arr =
array([125, 112, 122, 154, 148, 130, 137, 133, 128, 129, 133, 117, 142,
       122])
arr[0]	125
arr[-5]	129
arr[3]	154
arr[13]	122
arr[1]	112
arr[8]	128
arr[6]	137

grid =
[[125 126 129 135 109 113 129 120 139 118 135 133 141]
 [135 117 130 126 119 107 143 123 140 131 125 121 134]
 [133 143 133 140 130 116 131 126 131 118 133 137 125]
 [131 124 127 132 118 129 145 127 131 125 129 128 125]
 [122 123 123 116 130 136 138 142 135 133 133 150 128]
 [118 138 148 124 122 123 136 133 127 124 137 120 141]
 [120 126 121 130 134 124 146 122 137 123 126 125 134]
 [129 137 124 139 139 145 129 126 117 118 125 115 128]
 [121 123 128 121 138 144 127 122 130 107 119 122 133]
 [137 118 124 128 123 130 134 138 138 129 135 131 115]
 [143 137 115 129 143 139 127 130 137 140 127 108 131]
 [120 124 119 129 123 129 130 128 122 133 121 117 129]
 [132 129 132 125 114 132 129 133 130 116 122 127 124]]
Indices start at 0.
(0, 0): 125
(3, 12): 125
(0, 11): 133
(11, 3): 129
(3, 9): 125
(1, 2): 130
(8, 6): 127
(12, 6): 129
(4, 6): 138
(9, 1): 118
(6, 3): 130
(10, 4): 143
(11, 11): 117
(12, 3): 125
(2, 12): 125
(9, 8): 138
(1, 0): 135
(7, 2): 124
(11, 6): 130
(8, 2): 128
(8, 1): 123
(1, 7): 123
(3, 2): 127
(10, 10): 127
(0, 9): 118
(5, 9): 124
(10, 5): 139
(5, 6): 136
(3, 6): 145
(4, 2): 123
(5, 8): 127
(8, 5): 144
(12, 0): 132
(4, 8): 135
(4, 12): 128

a =
[[110 109 148 148 148 110 110 150 130 150 109 110 108 130]
 [134 135 118 123 124 134 135 121 136 121 135 134 136 135]
 [141 143 107 114 116 141 142 111 138 110 144 142 144 137]
 [139 140 113 118 119 138 139 115 136 115 140 139 141 135]
 [133 134 120 123 124 133 134 122 134 121 134 133 135 134]
 [127 128 126 131 133 127 128 130 138 130 129 128 128 138]]
Indices start at 0.
(0, 0) => 110
(0, 12) => 108
(1, 0) => 134
(3, 9) => 115
(1, 13) => 135
(5, 8) => 138
(0, 7) => 150
(0, 5) => 110
(0, 6) => 110
(1, 7) => 121
(1, 3) => 123
(4, 6) => 134
(5, 7) => 130
(3, 13) => 135
(3, 1) => 140
(1, 12) => 136
(0, 13) => 130
(0, 3) => 148
(2, 13) => 137
(5, 6) => 128
(0, 4) => 148
(5, 12) => 128
(2, 8) => 138
(2, 9) => 110
(4, 12) => 135
(3, 3) => 118
(3, 5) => 138
(2, 2) => 107

data =
[[147 104 136 127]
 [116 132 115 139]
 [107 136 125 132]
 [107 135 127 131]
 [145 105 129 132]
 [146 104 134 130]
 [108 136 123 134]
 [119 117 135 123]
 [109 135 122 134]
 [144 102 133 125]
 [146 104 132 129]
 [147 106 136 125]
 [119 118 134 122]
 [108 132 128 128]
 [145 103 139 122]]
data[0][0] -> 147
data[14][0] -> 145
data[6][1] -> 136
data[9][0] -> 144
data[4] -> [145, 105, 129, 132]
data[:, 2] -> [136, 115, 125, 127, 129, 134, 123, 135, 122, 133, 132, 136, 134, 128, 139]
data[1][2] -> 115
data[:, 1] -> [104, 132, 136, 135, 105, 104, 136, 117, 135, 102, 104, 106, 118, 132, 103]
data[9] -> [144, 102, 133, 125]
data[13][3] -> 128
data[11][2] -> 136
data[:, 3] -> [127, 139, 132, 131, 132, 130, 134, 123, 134, 125, 129, 125, 122, 128, 122]
data[8][3] -> 134
data[6][0] -> 108
data[8][0] -> 109
data[12][1] -> 118
data[12][3] -> 122
data[6][3] -> 134
data[7][0] -> 119
data[3][0] -> 107
data[2] -> [107, 136, 125, 132]
data[5][2] -> 134
data[11][0] -> 147

A =
[[138 153 128 118]
 [110 120 126 136]
 [129 118 110 151]
 [136 133 150 116]
 [106 112 128 149]
 [139 134 122 147]
 [152 114 154 153]
 [138 108 147 112]
 [126 126 109 152]
 [112 115 115 133]
 [142 154 134 105]
 [127 144 134 118]
 [125 105 115 128]
 [123 117 128 133]]
Rows and columns are counted from 0.
(0, 0) = 138
(11, 2) = 134
(12, 2) = 115
(5, 0) = 139
(12, 3) = 128
(13, 1) = 117
(13, 2) = 128
(7, 3) = 112
(4, 2) = 128
(11, 1) = 144
(5, 3) = 147
(6, 0) = 152
(9, 0) = 112
(2, 1) = 118
(12, 1) = 105
(3, 0) = 136
(8, 0) = 126
(10, 0) = 142
(8, 3) = 152
(5, 2) = 122
(10, 2) = 134
(7, 1) = 108
(4, 3) = 149

M =
[[117 117 150 117 117 116 116 117 117 150 117 150 151]
 [141 142 106 142 142 141 133 135 141 107 141 107 106]
 [150 150 108 149 149 149 122 122 150 108 150 108 109]
 [117 117 147 117 116 117 119 120 117 149 117 148 147]
 [112 110 147 112 113 113 120 121 112 147 111 147 148]
 [153 155 109 152 153 153 125 126 152 110 154 110 108]
 [132 134 118 129 131 132 116 116 132 119 133 120 118]
 [147 151 129 143 145 148 103 103 147 131 150 131 127]]
M[0][0]	117
M[2][7]	122
M[7][1]	151
M[7]	[147, 151, 129, 143, 145, 148, 103, 103, 147, 131, 150, 131, 127]
M[6][7]	116
M[1][3]	142
M[1][10]	141
M[3][0]	117
M[0][1]	117
M[:, 5]	[116, 141, 149, 117, 113, 153, 132, 148]
M[6][0]	132
M[1]	[141, 142, 106, 142, 142, 141, 133, 135, 141, 107, 141, 107, 106]
M[2][12]	109
M[0][2]	150
M[1][9]	107
M[6][2]	118
M[2]	[150, 150, 108, 149, 149, 149, 122, 122, 150, 108, 150, 108, 109]
M[6][12]	118
M[0][6]	116
M[2][8]	150
M[1][0]	141
M[:, 9]	[150, 107, 108, 149, 147, 110, 119, 131]
M[7][3]	143
M[1][11]	107
M[0][5]	116
M[4][9]	147
M[1][8]	141
M[3]	[117, 117, 147, 117, 116, 117, 119, 120, 117, 149, 117, 148, 147]
M[5][10]	154
M[7][2]	129
M[2][2]	108
M[7][9]	131
M[0][3]	117
M[:, 7]	[117, 135, 122, 120, 121, 126, 116, 103]
M[2][4]	149
M[3][12]	147

m = [[120, 132, 119, 123], [157, 125, 119, 137], [147, 105, 134, 149], [99, 112, 109, 118], [139, 106, 147, 147], [112, 142, 133, 118], [118, 106, 126, 109], [118, 114, 102, 128], [155, 104, 144, 143]]
Indices start at 0.
(0, 0): 120
(7, 1): 114
(4, 2): 147
(4, 0): 139
(3, 1): 112
(0, 1): 132
(3, 3): 118
(8, 1): 104
(6, 2): 126
(2, 2): 134
(8, 2): 144
(7, 2): 102
(4, 1): 106
(5, 1): 142
(6, 3): 109
(6, 1): 106
(2, 0): 147

x = [155 119 136 115]
x[0]	155
x[3]	115
x[2]	136

B =
114  137  143  134  118  131  141  115  139  140
115  142  143  142  113  127  146  115  136  142
116  145  143  147  110  124  150  117  134  143
111  147  145  151  116  119  149  116  133  143
114  138  143  136  117  130  142  115  138  141
115  139  143  139  115  129  142  116  137  141
115  140  143  140  113  127  144  116  137  141
136  102  118  110  144  150  104  129  122  108
135  104  117  111  146  149  106  129  121  107
114  141  143  141  114  128  145  115  137  142
110  147  145  150  117  119  148  115  134  144
115  143  144  145  110  126  148  116  136  142
110  148  146  149  117  119  149  115  135  144
Rows and columns are counted from 0.
(0, 0) -> 114
(8, 2) -> 117
(4, 8) -> 138
(1, 4) -> 113
(1, 6) -> 146
(3, 0) -> 111
(1, 3) -> 142
(5, 9) -> 141
(12, 1) -> 148
(3, 5) -> 119
(12, 3) -> 149
(11, 3) -> 145
(4, 3) -> 136
(2, 2) -> 143
(0, 6) -> 141
(3, 2) -> 145
(12, 0) -> 110
(5, 0) -> 115
(8, 0) -> 135
(3, 1) -> 147
(5, 3) -> 139
(6, 6) -> 144
(10, 7) -> 115
(7, 9) -> 108
(5, 6) -> 142
(12, 6) -> 149
(2, 9) -> 143
(6, 9) -> 141
(4, 1) -> 138
(4, 7) -> 115
(10, 5) -> 119
(10, 3) -> 150
(12, 7) -> 115
(0, 1) -> 137
(11, 1) -> 143
(5, 8) -> 137
(4, 4) -> 117

X =
[[141 117 146 124 118 123]
 [152 113 123 110 121 115]
 [151 125 112 100 137 110]
 [138 117 149 129 117 123]
 [143 119 137 123 128 118]]
X[0][0] -> 141
X[3][0] -> 138
X[4][2] -> 137
X[1][5] -> 115
X[1][3] -> 110
X[:, 3] -> [124, 110, 100, 129, 123]
X[0][4] -> 118
X[4][3] -> 123
X[2][3] -> 100
X[4][4] -> 128

W = [136, 123, 147, 108, 116, 135, 150, 104]
W[-8]: 136
W[7]: 104
W[-3]: 135
